Moves between items:
Las: ζ>Lel, α>Taf, φ>Tev, β>Pil, τ>Mem
Tus: ζ>Det, α>-, φ>Taf, β>Res, τ>Pag
Tup: ζ>Tam, α>-, φ>Zuz, β>Kef, τ>Bar
Luf: ζ>Dis, α>Zuz, φ>Gop, β>Nis, τ>Vel
Nof: ζ>Deg, α>Zer, φ>Tam, β>Zud, τ>Num
Deg: ζ>-, α>Nof, φ>Fef, β>Bav, τ>Bov
Tem: ζ>Mem, α>-, φ>Dib, β>Bib, τ>Taf
Res: ζ>Vel, α>-, φ>Zup, β>Tus, τ>Zuz
Fef: ζ>-, α>Tam, φ>Dis, β>Sus, τ>Gik
Gik: ζ>-, α>Vof, φ>Moz, β>Siv, τ>Fef
Bov: ζ>-, α>Num, φ>Gik, β>Dup, τ>Deg
Dib: ζ>Zud, α>-, φ>Kef, β>Zer, τ>Nas
Siv: ζ>-, α>Zep, φ>Buf, β>Gik, τ>Sus
Det: ζ>Buf, α>Tus, φ>Las, β>Vel, τ>Nis
Zup: ζ>Pil, α>-, φ>Seb, β>Taf, τ>Bib
Fub: ζ>Zep, α>-, φ>Tus, β>Bar, τ>Kef
Pil: ζ>Pim, α>Zup, φ>Num, β>Las, τ>Gop
Dis: ζ>-, α>Luf, φ>Laz, β>Val, τ>Moz
Zud: ζ>Bav, α>Dib, φ>Rar, β>Nof, τ>Tev
Taf: ζ>Las, α>-, φ>Nas, β>Zup, τ>Tem
Vel: ζ>Moz, α>Res, φ>Pil, β>Det, τ>Luf
Rar: ζ>Sus, α>Kef, φ>Nis, β>Tam, τ>Zep
Kef: ζ>Rar, α>-, φ>Pag, β>Tup, τ>Fub
Zuz: ζ>Luf, α>-, φ>Bib, β>Pag, τ>Res
Buf: ζ>-, α>Det, φ>Lel, β>Moz, τ>Val
Laz: ζ>-, α>Gop, φ>Deg, β>Lun, τ>Pim
Lun: ζ>-, α>Mem, φ>Bav, β>Laz, τ>Lel
Bav: ζ>-, α>Zud, φ>Sus, β>Deg, τ>Dup
Zep: ζ>Siv, α>Fub, φ>Det, β>Vof, τ>Rar
Seb: ζ>Num, α>-, φ>Bar, β>Nas, τ>Zer
Bib: ζ>Gop, α>-, φ>Zer, β>Tem, τ>Zup
Num: ζ>Bov, α>Seb, φ>Vof, β>Tev, τ>Nof
Dup: ζ>-, α>Tev, φ>Siv, β>Bov, τ>Bav
Gop: ζ>Laz, α>Bib, φ>Nof, β>Mem, τ>Pil
Pag: ζ>Nis, α>-, φ>Tem, β>Zuz, τ>Tus
Zer: ζ>Nof, α>-, φ>Tup, β>Dib, τ>Seb
Bar: ζ>Vof, α>-, φ>Res, β>Fub, τ>Tup
Sus: ζ>-, α>Rar, φ>Val, β>Fef, τ>Siv
Pim: ζ>-, α>Pil, φ>Bov, β>Lel, τ>Laz
Tev: ζ>Dup, α>Nas, φ>Zep, β>Num, τ>Zud
Vof: ζ>Gik, α>Bar, φ>Vel, β>Zep, τ>Tam
Lel: ζ>-, α>Las, φ>Dup, β>Pim, τ>Lun
Val: ζ>-, α>Nis, φ>Lun, β>Dis, τ>Buf
Moz: ζ>-, α>Vel, φ>Pim, β>Buf, τ>Dis
Tam: ζ>Fef, α>Tup, φ>Luf, β>Rar, τ>Vof
Mem: ζ>Lun, α>Tem, φ>Zud, β>Gop, τ>Las
Nis: ζ>Val, α>Pag, φ>Mem, β>Luf, τ>Det
Nas: ζ>Tev, α>-, φ>Fub, β>Seb, τ>Dib

The rows follow the links: the fewer symbols apart two items are, the more alike their rows tend to be.

Each row is also shifted at random along 3 hidden directions that mean nothing.

Known rows, each with its item:
19 -21 252 70 84 20 -33 -67 32 -74 91 -80 80 -19 -78 -54 147 28 83 91 27 34 10 91 -221 53 88 -11 -59 225 -54 136 154 -2 -14 3 -140 105 -255 12 -6 -205 116 -10 -85 -65 -99 -108 -161
item: Det
-147 -51 -87 166 98 -167 99 13 -67 -105 35 8 117 -54 72 -128 61 188 -81 -5 -49 138 -76 -69 -223 -149 -69 42 -103 158 22 24 21 -34 -128 205 -56 87 -87 -142 -126 46 163 -32 -134 155 -37 1 -54
item: Moz
72 33 -249 -205 -139 -129 62 -21 -74 154 -39 -203 110 -38 106 18 -43 -307 2 -106 -11 -72 34 201 41 177 -135 -83 214 46 126 29 71 -147 -103 -71 43 -138 22 -44 22 107 -104 41 -160 -156 23 65 159
item: Bib
102 48 -15 -8 86 -142 128 -37 26 114 -5 175 -91 -189 204 -47 -11 5 -26 -196 -101 54 22 -31 -149 35 25 94 -94 -53 -82 76 76 -152 -41 96 -76 51 -132 -43 -59 39 147 -153 -56 34 -155 73 271
item: Res
-133 122 -283 -52 23 -53 -48 106 33 123 -56 38 -156 -28 113 -89 -102 -69 -139 -139 -63 48 80 -49 106 -142 43 -62 -90 -236 -81 -47 4 -75 176 148 59 -41 228 78 -7 38 -148 20 234 164 12 53 147
item: Tam
25 92 -170 -60 -72 19 31 2 23 123 -56 -185 1 -53 125 -40 -48 -278 -45 -198 23 -17 65 129 110 1 58 -144 73 -139 -62 -7 47 -155 149 -18 61 -150 179 108 95 -30 -157 49 54 10 -12 34 283
item: Tup
82 20 29 -284 -24 54 -82 -29 9 30 -9 -8 -83 104 12 62 35 -217 112 -26 2 -165 4 102 165 152 -49 11 110 -75 75 0 34 25 14 -157 35 -76 -61 -3 -99 103 -142 -10 -63 -208 -85 -102 58
item: Tem
112 -82 303 86 47 57 35 -177 133 -53 101 176 -76 39 32 33 62 154 -10 70 117 52 -138 -155 128 -48 29 157 -175 -276 120 -160 -256 271 10 -109 -117 -11 5 -64 11 183 81 34 212 91 -63 -149 12
item: Tev
-82 -18 -322 -146 -118 -118 -49 100 -223 31 -100 79 -42 -62 67 56 -148 -61 -8 17 -60 -101 -14 -4 27 93 -144 47 63 6 13 6 18 -46 -26 31 97 28 91 68 -73 158 16 55 -79 -108 140 111 6
item: Gop
-100 150 116 -82 35 209 -207 100 45 -5 -25 -109 26 209 -146 8 58 -67 35 82 -100 -43 37 -37 77 -75 148 -74 15 10 -38 74 87 -63 189 -32 34 -37 116 -80 -11 -111 -222 -84 67 -181 -80 -38 -51
item: Rar
-71 26 -245 -48 -151 -30 98 54 -3 99 -77 -41 51 25 21 61 -23 -46 -20 -65 -32 -74 7 -42 88 -96 -102 -23 144 -136 119 -95 -95 19 -14 -26 115 -116 293 -171 6 149 -134 -31 -8 -35 104 124 112
item: Nof
-59 -57 -53 306 33 9 15 24 -22 -13 -10 -50 137 -183 -152 -27 16 215 48 87 -41 126 -54 -107 -232 -105 101 -42 -7 224 -129 34 30 -50 -30 167 67 97 52 -45 92 -294 138 -111 -16 171 122 188 -78
item: Gik
255 -40 287 -16 -80 151 9 -130 142 47 -21 128 -85 -63 -42 69 16 -2 196 3 119 -93 -121 -57 58 62 148 48 47 -99 -37 -92 -144 21 56 -130 9 -31 -12 55 123 -101 62 -162 49 -47 -24 11 97
item: Nas
3 13 112 -181 -101 172 -120 -41 12 -8 52 -43 -55 199 -113 91 -2 -114 21 74 85 -87 16 55 257 32 25 -42 88 -117 60 -107 -89 106 122 -195 68 -88 156 72 12 135 -169 130 115 -109 46 -94 -94
item: Zud
7 119 -140 -92 46 -88 -1 98 -35 174 -140 162 -204 -39 191 -11 -59 -104 -47 -160 -153 -69 103 6 53 53 -6 44 -85 -109 -124 123 58 -152 91 101 -13 35 26 39 -59 25 -51 -72 24 -82 -99 20 291
item: Zuz
39 53 -1 281 48 -103 146 23 153 133 -45 135 180 -162 76 -33 143 204 67 -88 -203 91 -47 -94 -241 -174 141 99 20 68 -27 32 -23 -112 -51 152 -93 41 41 -296 -50 -209 71 -290 -81 153 -44 156 181
item: Vof
-9 118 41 -220 63 77 -53 18 48 47 1 -145 41 199 105 -47 117 -195 -10 -62 -114 -105 99 196 73 106 -1 -46 43 20 93 77 87 -110 15 -59 -60 -49 -41 -130 -120 5 -166 24 -127 -212 -224 -124 92
item: Pag
-81 -86 217 92 136 39 -63 -84 -108 -211 76 135 -172 -10 -57 -27 -84 121 -17 129 94 82 6 -125 -43 -60 -20 25 -307 68 -138 43 37 150 115 89 -9 129 -163 226 -3 -37 123 175 168 127 -57 -109 -239
item: Buf
-128 5 73 1 -30 120 -130 136 -31 -97 17 143 -87 183 -200 135 -40 109 -4 128 24 -72 -21 -100 180 -95 27 92 -67 -99 57 -50 -110 242 108 -61 10 43 132 2 8 92 -56 79 126 10 75 -40 -242
item: Bav

Start, symbols taken left to right, then the item you end at.
Answer with the item's name.
-66 -117 -41 131 -14 -129 82 48 -141 -107 30 120 97 -144 -47 16 -46 248 -12 54 -3 80 -90 -82 -229 -31 -127 85 23 130 28 -12 -54 18 -198 90 -18 164 -85 -10 30 -43 241 -45 -59 69 173 168 -173
β φ => Dup
61 -23 338 144 87 89 -36 -77 171 -51 46 -62 115 84 -139 -79 193 59 85 31 13 99 -51 26 -60 -107 197 -43 31 52 -5 51 26 33 -3 -26 -83 -7 -74 -157 53 -190 34 -48 43 63 -88 -75 -72
α τ => Kef
214 -77 -14 92 -75 -6 198 -158 108 113 -37 -62 99 -158 97 -21 11 -163 69 -101 90 10 -73 82 -40 106 54 -53 154 -75 21 -119 -118 -55 -109 -92 35 -120 31 -80 137 -12 66 -129 7 45 76 34 193
τ φ φ => Zuz
122 -135 -85 104 -34 -195 193 -145 -140 -63 35 1 -18 -202 165 -48 -69 5 -49 -55 120 123 -5 -24 -89 24 -129 71 -33 -64 76 -139 -39 84 -183 42 -21 -10 -71 85 37 204 190 176 -29 152 44 15 41
φ α τ => Zer
159 9 271 35 13 148 76 -142 165 86 45 -75 51 -5 19 -66 96 -91 90 -64 64 69 0 67 26 51 171 -72 46 -81 22 -14 -9 -26 62 -50 -94 -63 -25 -49 99 -188 -63 -39 76 32 -160 -122 135
φ τ => Pag
129 19 -166 -27 -109 51 -6 81 13 164 -111 41 -25 -37 21 108 -26 -113 90 -115 -29 -142 -51 4 67 51 23 -19 182 -73 -67 5 9 -99 26 -63 86 -77 177 -79 80 -30 -125 -161 -41 -61 52 212 184
ζ α => Zer
-215 11 51 -40 62 160 -151 126 32 -130 78 -201 115 231 -188 -45 66 5 -112 121 5 -4 65 48 70 -105 47 -71 -51 11 43 1 33 102 104 -7 43 -50 169 18 -60 -58 -171 142 87 2 20 -48 -261
τ α β => Vof
163 -103 264 -8 46 10 37 -80 -43 -152 147 52 56 1 -78 67 53 49 117 81 97 2 -107 6 -63 165 -51 89 62 99 139 -38 -68 121 -140 -105 -137 121 -266 -41 29 50 144 37 -98 -65 -51 -82 -149
ζ φ α => Tev
-124 75 -270 -95 15 -82 -98 171 -120 50 -95 41 -212 -34 135 6 -155 -53 -78 -92 -62 -38 80 -3 -21 -9 -85 -43 -114 20 -195 82 164 -182 142 145 63 64 -9 226 18 -51 -81 -2 -20 -43 9 113 33
α β φ => Tem
-238 73 -192 68 88 -141 -17 263 -7 -3 -8 242 -16 99 72 16 61 270 -179 -63 -260 -4 48 -200 63 -320 -30 219 -231 -129 3 -9 -67 15 61 220 -44 68 218 -305 -203 110 -97 -112 83 168 -89 82 54
τ φ τ => Dis
-192 107 75 -178 119 -53 -109 147 -10 16 85 -16 54 289 88 -47 120 -49 -159 -29 -130 -21 102 81 65 -12 -82 87 -135 79 92 64 92 0 27 -2 -84 37 -36 -180 -302 123 -157 32 -29 -169 -234 -204 -61
φ ζ => Lun
-115 -65 271 85 88 -22 5 -72 39 -161 145 -8 104 95 -92 -113 135 152 -88 92 83 121 11 -40 17 -159 81 19 -164 -76 32 -113 -88 243 -17 -18 -111 53 -53 -94 -17 72 -29 164 104 202 -42 -183 -136
α ζ α => Zep
12 73 123 -110 0 163 -112 -30 96 118 24 -95 -119 119 -23 -33 24 -217 41 -74 -2 -16 108 93 176 6 168 -128 27 -144 -69 40 65 -61 178 -39 73 -98 112 73 71 -58 -213 40 128 -86 -107 -100 126
τ β ζ => Vof
39 -29 -122 108 125 -154 147 -56 -35 -44 -16 -36 25 -186 138 -112 -21 -5 -66 -77 -26 120 -2 56 -213 -17 -9 -42 -75 99 -43 93 100 -128 -83 194 17 82 -144 82 33 -68 170 50 -37 115 27 35 88
α β ζ => Det
68 104 82 -154 -52 150 -90 -4 137 94 -10 -90 87 121 -95 107 87 -172 45 39 -60 -139 -34 106 167 78 67 -8 166 -87 118 -47 -73 -1 55 -158 -4 -117 98 -220 -5 38 -172 -83 -65 -188 -81 -27 105
β β => Dib
